[[120 147 132 114 124 145 136 121 135 124 123 133]
 [122 145 130 115 129 143 137 114 133 139 128 122]
 [127 127 131 131 121 126 124 141 129 104 122 145]
 [120 147 133 115 124 144 135 123 135 121 122 136]
 [121 142 133 120 121 139 132 130 133 110 120 143]
 [129 129 126 125 135 130 132 116 127 152 134 111]
 [135 112 123 138 134 114 123 128 122 143 135 115]] value 112

[[115 155 153 148 133 127 136 135 137 138]
 [115 154 153 148 133 127 135 136 136 138]
 [116 153 151 146 134 128 138 135 138 140]
 [144 119 122 133 129 134 114 137 123 115]
 [124 154 152 143 139 134 147 137 142 148]
 [125 143 142 142 131 129 129 134 131 132]] value 143

[[136 122 141 142 148 140 126 119 137 126 119]
 [133 124 141 142 149 142 128 119 135 134 120]
 [128 127 140 136 148 143 130 124 134 146 123]
 [126 103 126 133 120 110 123 130 115 129 134]
 [124 119 109 145 111 125 137 129 125 128 139]
 [134 123 141 142 149 141 127 119 136 131 120]
 [123 113 113 144 110 123 133 129 121 129 138]
 [124 113 112 144 110 123 133 129 122 129 138]] value 113

[[123 119 133 129 149 132 132 153 116 121]
 [128 119 140 124 132 131 136 143 122 128]
 [118 124 115 126 128 128 122 130 126 120]
 [131 140 121 120 127 136 114 114 136 133]
 [134 124 152 143 128 133 134 123 138 133]
 [122 122 127 137 107 119 126 125 131 119]
 [145 131 119 121 115 132 118 117 136 129]] value 131

[[125 125 124 125 125 136 127 130 125 129 141 125 140 125]
 [125 128 126 124 130 137 119 119 124 131 133 126 137 130]
 [136 114 125 132 126 137 133 124 134 131 131 128 137 126]
 [148 115 114 121 109 130 101 124 119 123 142 118 144 123]
 [131 127 132 133 136 122 138 130 132 125 119 132 118 133]] value 127

[[122 133 124 122 119 124 127 132 125]
 [121 125 122 122 120 129 130 119 124]
 [135 120 131 135 135 135 131 117 128]
 [143 130 135 140 143 134 130 131 122]
 [142 132 137 138 145 117 121 134 131]
 [118 129 123 117 115 121 125 132 125]
 [140 125 133 138 142 131 129 126 121]
 [107 129 118 111 102 135 133 133 130]] value 129

[[136 135 136 138 150 142 117 110 130]
 [126 137 132 127 127 124 132 132 129]
 [129 128 126 127 134 128 126 134 127]
 [128 129 128 126 125 130 122 126 132]
 [142 123 130 134 129 137 117 126 142]
 [124 130 126 124 130 127 125 128 128]
 [132 129 129 129 126 129 125 125 124]
 [123 120 132 124 124 117 122 137 150]] value 120
---
[121 125 109 128 122 150 138] | 128, 150

[[142 113 124 131 134]
 [140 121 107 107 135]
 [104 141 150 137 101]] | 107, 150

[150 149 143 156 130 137 126] | 156, 156

[132 128 153 158 141] | 153, 158

[141 115 151 148 132 144 127] | 148, 151

[128 128 137 124 104] | 137, 137

[131 123 134 105 115  98 119] | 105, 134

[112 157 125 105 124 143 104] | 105, 157

[129 131 130 127 153 128 127] | 127, 153

[141 121 103 133 156] | 103, 156
---
[[137 148 136 116 140 124]
 [149 111 114 129 141 142]
 [113 122 145 130 138 147]] result: 149, 111

[133 118 115 156 133 120] result: 156, 115

[130 150 106 140 155 154] result: 155, 106

[130 144 103 121 116 129] result: 144, 103

[128 115 155 153 145] result: 155, 115

[[126 129 130 126 127 125]
 [139 104 134 124 131 122]] result: 139, 104

[151 111 138 112 116 126 144] result: 151, 111

[106 126 108 137 139 132] result: 139, 106

[109 131 150 145 134] result: 150, 109
---
Q:
[[108 116 119 109 120 103]
 [130 143 129 132 132 119]]
A: 132

Q:
[[122 130 106 129]
 [111 130 135 121]
 [118 127 105 121]]
A: 135

Q:
[[127 139 150 123]
 [130 144 148 100]]
A: 148

Q:
[[132 117 142 109 129 104 144]
 [135 136 124 135 138 120 141]
 [120 110 114 124 130 120 122]]
A: 120

Q:
[[121 125 112 118 110 123 128]
 [140 115 153 136 112 143 112]
 [119 134 120 121 102 128 133]]
A: 143

Q:
[[139 132 130 100 119 149]
 [137 137 125 150 134 129]]
A: 134

Q:
[[116 108 111 128 117 117]
 [137 140 118 121 134 114]
 [129 108 137 119 105 118]]
A: 134
---
[[128 122 116 155]
 [112 113 108 137]] result: 128

[123 134 105 139 113 157 126] result: 134

[126 122 152 127 128 129 111] result: 128

[134 138 110 126 105 131] result: 131

[157 110 130 108] result: 110

[120 148 108 125 157 119 116] result: 125

[[138 140 143 142 141 142]
 [150 142 141 137 149 154]
 [152 142 140 135 149 137]] result: 150

[126 132 119 109 150] result: 126

[125 115 133  99 148] result: 125
---
[[103 148 122 130]
 [103 116 141 141]
 [137 121 101 107]] Answer: 137

[[144 145 147 137 136 118 110]
 [131 139 103 120 121 130 103]] Answer: 131

[[112 138 128 125 145 118 138]
 [110 128 126 122 131 117 137]
 [152 127 124 135 121 133 120]] Answer: 152

[[116 133 151 113 139 118 133]
 [131 127 110 149 108 124 124]
 [131 131 130 134 156 146 131]] Answer: 131

[[140 142 111 123 112 129 110]
 [154 104 111 119 105 122 106]
 [110 138 134 128 139 128 145]] Answer: 110

[145 122 128 126 105 115] Answer: 145

[111 131 130 130 110 106] Answer: 111

[139 104 133 101 108 138] Answer: 139
---
[127 156 148 125 140]	148, 156

[144 101 107 135 158 131 113]	135, 158

[113 147 149 150 130]	149, 150

[[108 133 140 137  98 102 123]
 [141 122 114 143 107 125 146]
 [118 120 122 128 135 122  98]]	143, 146

[126 123 110 120 131 156 132]	120, 156

[139 121 120 109 158]	120, 158

[[112 121 133 134 126 129 116]
 [107 114 125 113 123 122 123]
 [134 141 109 125 124 128 126]]	113, 141

[129 126 130 119 153 133 129]	119, 153

[115 124  99 146 123 139 104]	146, 146

[137 134 133 147 157]	133, 157
